Below is a small trained network, with its code and all its weights. Each question gives an input and a class and asks what happens when units are switched off, that is, made to give their printed mean instead of their output.

import numpy as np


def w(rows, s, z=0):
    codes = np.array(rows[::2]) - 128.0
    scale = np.full(codes.shape[1], s)
    scale[-1] = z or s
    return codes * scale


def f(y):
    return np.maximum(y, 0)


def log_softmax(a):
    a = a - a.max(-1, keepdims=True)
    return a - np.log(np.exp(a).sum(-1, keepdims=True))


def net(x, mask):
    res = np.array(x, float).reshape(1, 5) / 4 @ E
    y = f(res @ A[0][:, :-1].T + A[0][:, -1])
    res = res + np.where(mask, y, B[0][:, -1]) @ B[0][:, :-1]
    return log_softmax(res[-1] @ U[:, :-1].T + U[:, -1])


A, B = {}, {}
E = w([
[222,192,75],'x0',
[78,91,177],'x1',
[105,203,137],'x2',
[85,85,2],'x3',
[217,44,85],'x4',
],0.0085)
A[0] = w([
[120,127,124,111],'neuron 1',
[130,13,158,164],'neuron 2',
[72,130,102,183],'neuron 3',
[10,135,155,101],'neuron 4',
[63,132,145,94],'neuron 5',
[144,135,37,225],'neuron 6',
[183,157,192,155],'neuron 7',
[159,21,133,166],'neuron 8',
[161,180,206,114],'neuron 9',
[122,151,77,253],'neuron 10',
],0.013,0.0054)
B[0] = w([
[131,140,133,132],'neuron 1',
[89,7,18,247],'neuron 2',
[160,147,187,203],'neuron 3',
[37,73,249,250],'neuron 4',
[65,70,203,190],'neuron 5',
[228,74,191,254],'neuron 6',
[100,224,21,222],'neuron 7',
[141,32,25,244],'neuron 8',
[64,254,62,227],'neuron 9',
[225,115,247,225],'neuron 10',
],0.0074,0.0083)
U = w([
[209,138,139,93],'0',
[97,254,51,104],'1',
[36,123,216,103],'2',
[120,50,36,72],'3',
[141,88,139,255],'4',
],0.0097,0.0086)

Each question gives the input, the list of numbers given to net, and the class t.
The units are the neurons (one row each of A and B). Each row of codes is followed by its name. A weight is (code - 128) times the scale printed after its matrix; where a second scale follows, it is the last column's (A, B and U).
mask holds one flag per neuron, in row order. A switched-off neuron (its flag False) gives its mean, the last column of its row in B, instead of its output. The means were averaged over made-up inputs and are rounded, as every weight is.
A unit's drop is (log p(t) with every unit on - log p(t) with that unit switched off) / (log p(t) with every unit on - log p(t) with every unit switched off).
The circuit of an input: a set's keep is (log p(t) with only the set's units on - log p(t) with every unit switched off) / (log p(t) with every unit on - log p(t) with every unit switched off). Starting from all 10 units, units are removed one at a time, each time the one whose removal leaves the highest keep (on an exact tie, the one counted first), for as long as the keep stays at least 0.8.
units of the circuit, in order: the units of the circuit, biggest drop first
most important unit: the unit with the biggest drop
k most important neurons: the k neurons with the biggest drops, biggest first
drop of u: that unit's drop, to one decimal
input [-1,-7,1,-8,8], class 1: units of the circuit, in order => neuron 7; neuron 9
input [7,5,-4,-5,6], class 3: most important unit => neuron 8
input [-6,8,4,-6,6], class 3: units of the circuit, in order => neuron 2; neuron 8
input [-7,3,-3,-3,2], class 3: 2 most important neurons => neuron 2; neuron 8
input [4,-4,-4,4,4], class 0: units of the circuit, in order => neuron 6; neuron 10
input [-2,-3,-4,7,-5], class 2: 3 most important neurons => neuron 8; neuron 4; neuron 2
input [-7,-8,-6,-3,-2], class 3: 2 most important neurons => neuron 10; neuron 2
input [6,4,-3,1,-1], class 0: 2 most important neurons => neuron 2; neuron 4
input [0,4,-5,-2,-2], class 3: 2 most important neurons => neuron 10; neuron 2
input [6,5,3,0,-3], class 1: 2 most important neurons => neuron 4; neuron 6
input [5,1,1,5,3], class 0: drop of neuron 1 => 0.0
input [-1,6,-7,-2,1], class 3: drop of neuron 2 => 0.1
input [1,0,0,0,1], class 0: drop of neuron 4 => 0.5
input [4,8,3,-8,-7], class 1: units of the circuit, in order => neuron 9
